Here is a tiny trained network, its code and every weight. The questions are about switching its units off for an input and a class, where a switched-off unit gives its printed mean instead of its output.

import numpy as np


def w(rows, s, z=0):
    codes = np.array(rows[::2]) - 128.0
    scale = np.full(codes.shape[1], s)
    scale[-1] = z or s
    return codes * scale


def norm(h):
    return h / np.sqrt((h * h).mean(-1, keepdims=True) + 1e-5)


def f(y):
    return np.maximum(y, 0)


def log_softmax(a):
    a = a - a.max(-1, keepdims=True)
    return a - np.log(np.exp(a).sum(-1, keepdims=True))


def net(x, mask):
    res = np.array(x, float).reshape(1, 8) / 4 @ E
    u = 0
    for l in range(3):
        y = f(norm(res) @ A[l][:, :-1].T + A[l][:, -1])
        res = res + np.where(mask[u : u + 6], y, B[l][:, -1]) @ B[l][:, :-1]
        u += 6
    return log_softmax(norm(res)[-1] @ U[:, :-1].T + U[:, -1])


A, B = {}, {}
E = w([
[127,135,130,123,126,121],'x0',
[120,132,129,123,126,129],'x1',
[63,175,189,223,225,115],'x2',
[146,117,254,38,158,135],'x3',
[91,73,82,74,201,70],'x4',
[142,117,131,137,133,123],'x5',
[126,134,127,128,126,122],'x6',
[121,130,128,127,124,130],'x7',
],0.0053)
A[0] = w([
[157,113,190,26,178,114,23],'0.n1',
[151,138,197,199,2,208,3],'0.n2',
[153,131,252,79,76,91,26],'0.n3',
[68,19,67,67,190,117,81],'0.n4',
[131,106,33,219,33,79,22],'0.n5',
[183,53,75,65,58,106,133],'0.n6',
],0.006,0.0026)
B[0] = w([
[163,120,163,140,141,222,205],'0.n1',
[203,255,90,86,190,7,228],'0.n2',
[73,86,111,46,193,203,211],'0.n3',
[226,244,121,131,161,68,219],'0.n4',
[71,98,58,100,171,214,226],'0.n5',
[97,104,205,156,65,84,253],'0.n6',
],0.006,0.0044)
A[1] = w([
[74,119,48,164,96,148,134],'1.n1',
[44,130,179,237,177,115,52],'1.n2',
[172,201,141,146,164,86,231],'1.n3',
[167,81,122,95,77,157,2],'1.n4',
[121,151,29,161,137,116,62],'1.n5',
[154,134,96,56,2,136,98],'1.n6',
],0.0066,0.0014)
B[1] = w([
[126,138,186,90,197,183,202],'1.n1',
[68,23,159,163,2,79,210],'1.n2',
[166,151,110,108,109,53,254],'1.n3',
[87,100,103,152,39,108,166],'1.n4',
[178,129,182,53,162,247,222],'1.n5',
[62,109,189,190,108,45,227],'1.n6',
],0.0064,0.0047)
A[2] = w([
[184,189,165,82,148,44,255],'2.n1',
[148,127,216,62,147,193,25],'2.n2',
[151,211,102,112,126,83,176],'2.n3',
[74,101,203,205,128,80,100],'2.n4',
[94,73,100,120,198,145,140],'2.n5',
[94,113,2,183,137,190,80],'2.n6',
],0.0078,0.0022)
B[2] = w([
[112,91,2,218,149,146,254],'2.n1',
[104,180,122,127,184,237,197],'2.n2',
[156,105,41,239,176,109,193],'2.n3',
[180,134,174,34,22,93,200],'2.n4',
[103,149,102,131,143,131,166],'2.n5',
[177,151,209,72,197,196,163],'2.n6',
],0.0067,0.0077)
U = w([
[122,157,143,67,213,254,45],'0',
[172,157,17,178,166,58,247],'1',
[114,96,181,100,12,43,80],'2',
],0.0082,0.0012)

Each question gives the input, the list of numbers given to net, and the class t.
The units are the neurons (one row each of A and B). Each row of codes is followed by its name. A weight is (code - 128) times the scale printed after its matrix; where a second scale follows, it is the last column's (A, B and U).
mask holds one flag per neuron, layer by layer. A switched-off neuron (its flag False) gives its mean, the last column of its row in B, instead of its output. The means were averaged over made-up inputs and are rounded, as every weight is.
A unit's drop is (log p(t) with every unit on - log p(t) with that unit switched off) / (log p(t) with every unit on - log p(t) with every unit switched off).
The circuit of an input: a set's keep is (log p(t) with only the set's units on - log p(t) with every unit switched off) / (log p(t) with every unit on - log p(t) with every unit switched off). Starting from the 12 units with the biggest drops (on a tie, the unit counted first), units are removed one at a time, each time the one whose removal leaves the highest keep (on an exact tie, the one counted first), for as long as the keep stays at least 0.8.
circuit, biggest first: the units of the circuit, biggest drop first
unit that matters most: the unit with the biggest drop
top k neurons: the k neurons with the biggest drops, biggest first
top k neurons in layer l: the k neurons of layer l with the biggest drops, biggest first
drop when u is switched off: that unit's drop, to one decimal
input [-7,5,-3,-8,8,2,1,-8], class 0: unit that matters most => 0.n5
input [-5,3,-2,1,-1,0,8,-1], class 2: top 2 neurons => 0.n6; 0.n4
input [-5,2,8,7,3,-1,7,-3], class 2: circuit, biggest first => 1.n2; 2.n4
input [-8,4,-5,4,2,4,1,6], class 2: top 4 neurons => 0.n6; 1.n6; 1.n5; 1.n4
input [6,3,-6,4,-7,5,-6,0], class 1: top 2 neurons => 0.n2; 1.n2
input [-1,-5,3,5,8,0,-8,-4], class 1: circuit, biggest first => 0.n4; 2.n1
input [-8,7,7,6,-4,-1,3,3], class 2: circuit, biggest first => 1.n2; 2.n4
input [2,0,-5,1,-3,1,3,-1], class 2: top 2 neurons => 1.n6; 0.n6
input [-8,7,-3,-3,0,1,-8,-4], class 0: top 4 neurons => 0.n5; 1.n1; 1.n2; 1.n3
input [0,8,-5,-7,5,4,-8,8], class 0: top 2 neurons in layer 0 => 0.n5; 0.n2
input [6,-6,-8,-3,4,-7,-3,1], class 2: top 2 neurons => 0.n6; 0.n2
input [-7,5,-4,-8,-8,-2,-4,-1], class 0: circuit, biggest first => 0.n5; 2.n6
input [0,8,-2,4,5,0,-3,6], class 1: top 3 neurons => 0.n4; 1.n5; 2.n1
input [-1,4,-5,3,4,-6,-6,-3], class 2: circuit, biggest first => 0.n6
input [5,-8,-7,-5,0,6,5,4], class 2: top 2 neurons => 0.n6; 1.n6
input [-3,-8,-2,-6,5,-6,1,-8], class 0: top 2 neurons => 0.n5; 0.n2
input [5,-6,-4,0,-2,2,5,2], class 2: top 3 neurons => 1.n6; 0.n6; 0.n4
input [-5,-2,3,2,-7,4,4,-7], class 1: drop when 0.n2 is switched off => 0.2
input [3,-8,1,3,-6,3,-1,-3], class 1: drop when 0.n2 is switched off => 0.7
input [5,-5,4,-6,-3,4,3,-1], class 0: unit that matters most => 0.n5
input [-5,-4,-2,-6,-3,7,4,0], class 0: drop when 0.n5 is switched off => 0.4
input [0,-6,-4,3,-5,-6,1,6], class 1: drop when 1.n6 is switched off => 0.0
